Below are the code and all the weights of a small trained network. Each question names an input and a class and asks about switching units off, where a switched-off unit gives its printed mean instead of its output.

import numpy as np


def w(rows, s, z=0):
    codes = np.array(rows[::2]) - 128.0
    scale = np.full(codes.shape[1], s)
    scale[-1] = z or s
    return codes * scale


def f(y):
    return np.maximum(y, 0)


def log_softmax(a):
    a = a - a.max(-1, keepdims=True)
    return a - np.log(np.exp(a).sum(-1, keepdims=True))


def net(x, mask):
    res = np.array(x, float).reshape(1, 3) / 4 @ E
    y = f(res @ A[0][:, :-1].T + A[0][:, -1])
    res = res + np.where(mask, y, B[0][:, -1]) @ B[0][:, :-1]
    return log_softmax(res[-1] @ U[:, :-1].T + U[:, -1])


A, B = {}, {}
E = w([
[84,56,255,143],'x0',
[97,209,218,87],'x1',
[165,93,109,68],'x2',
],0.0096)
A[0] = w([
[146,92,190,111,230],'N0',
[83,171,147,197,246],'N1',
[98,148,143,122,65],'N2',
[103,79,111,30,174],'N3',
[201,91,205,178,40],'N4',
[119,157,145,51,131],'N5',
[217,254,63,153,133],'N6',
[148,160,75,91,90],'N7',
[143,186,176,92,29],'N8',
[110,96,101,186,119],'N9',
[134,185,34,121,67],'N10',
[102,10,55,179,91],'N11',
[174,184,170,94,109],'N12',
[210,93,124,11,206],'N13',
[163,179,169,152,80],'N14',
[122,153,201,32,183],'N15',
[106,162,125,236,140],'N16',
[48,170,130,203,253],'N17',
[144,145,92,63,185],'N18',
[134,150,82,119,62],'N19',
[86,25,192,20,53],'N20',
[124,92,174,183,52],'N21',
[51,190,161,129,203],'N22',
[33,183,187,108,129],'N23',
[85,171,166,52,76],'N24',
[100,69,176,170,118],'N25',
],0.0091,0.0022)
B[0] = w([
[93,139,146,136,204],'N0',
[126,80,74,108,189],'N1',
[164,140,127,175,147],'N2',
[93,78,41,59,175],'N3',
[128,150,199,184,175],'N4',
[163,94,98,90,174],'N5',
[72,146,179,168,255],'N6',
[106,201,173,152,189],'N7',
[185,130,146,136,174],'N8',
[186,109,123,69,166],'N9',
[119,151,171,202,223],'N10',
[253,127,136,93,224],'N11',
[203,73,103,95,174],'N12',
[22,109,119,166,207],'N13',
[193,125,104,99,157],'N14',
[134,87,157,79,221],'N15',
[64,31,106,83,170],'N16',
[95,57,53,105,193],'N17',
[90,98,154,193,188],'N18',
[151,126,190,182,169],'N19',
[98,178,150,229,223],'N20',
[148,218,153,147,174],'N21',
[143,111,92,114,204],'N22',
[166,73,155,102,219],'N23',
[159,122,130,96,189],'N24',
[89,150,156,179,198],'N25',
],0.0057,0.0081)
U = w([
[130,151,140,170,36],'0',
[113,83,78,102,251],'1',
[255,111,103,89,58],'2',
],0.015,0.0026)

Each question gives the input, the list of numbers given to net, and the class t.
The units are the neurons (one row each of A and B). Each row of codes is followed by its name. A weight is (code - 128) times the scale printed after its matrix; where a second scale follows, it is the last column's (A, B and U).
mask holds one flag per neuron, in row order. A switched-off neuron (its flag False) gives its mean, the last column of its row in B, instead of its output. The means were averaged over made-up inputs and are rounded, as every weight is.
A unit's drop is (log p(t) with every unit on - log p(t) with that unit switched off) / (log p(t) with every unit on - log p(t) with every unit switched off).
The circuit of an input: a set's keep is (log p(t) with only the set's units on - log p(t) with every unit switched off) / (log p(t) with every unit on - log p(t) with every unit switched off). Starting from the 12 units with the biggest drops (on a tie, the unit counted first), units are removed one at a time, each time the one whose removal leaves the highest keep (on an exact tie, the one counted first), for as long as the keep stays at least 0.8.
circuit, biggest first: the units of the circuit, biggest drop first
unit that matters most: the unit with the biggest drop
top k neurons: the k neurons with the biggest drops, biggest first
drop of u: that unit's drop, to one decimal
input [0,3,-1], class 2: unit that matters most -> N13
input [2,6,-7], class 1: circuit, biggest first -> N17, N16, N1
input [5,-2,4], class 0: circuit, biggest first -> N20, N17
input [6,-1,-8], class 1: top 3 neurons -> N17, N16, N1
input [-7,-4,-3], class 0: circuit, biggest first -> N6, N10
input [7,-1,-8], class 1: top 2 neurons -> N17, N16
input [-8,-7,4], class 0: top 2 neurons -> N6, N10
input [7,-4,-8], class 1: top 3 neurons -> N17, N16, N1
input [8,-7,1], class 0: top 3 neurons -> N20, N25, N4
input [8,-7,5], class 0: top 2 neurons -> N20, N25
input [3,8,-8], class 1: top 3 neurons -> N17, N11, N16
input [-2,7,-8], class 1: drop of N16 -> 0.2
input [1,-7,-5], class 2: drop of N9 -> 0.1
input [5,3,-7], class 1: drop of N22 -> 0.1
input [7,8,-5], class 2: unit that matters most -> N23
input [1,7,-7], class 1: drop of N17 -> 0.3
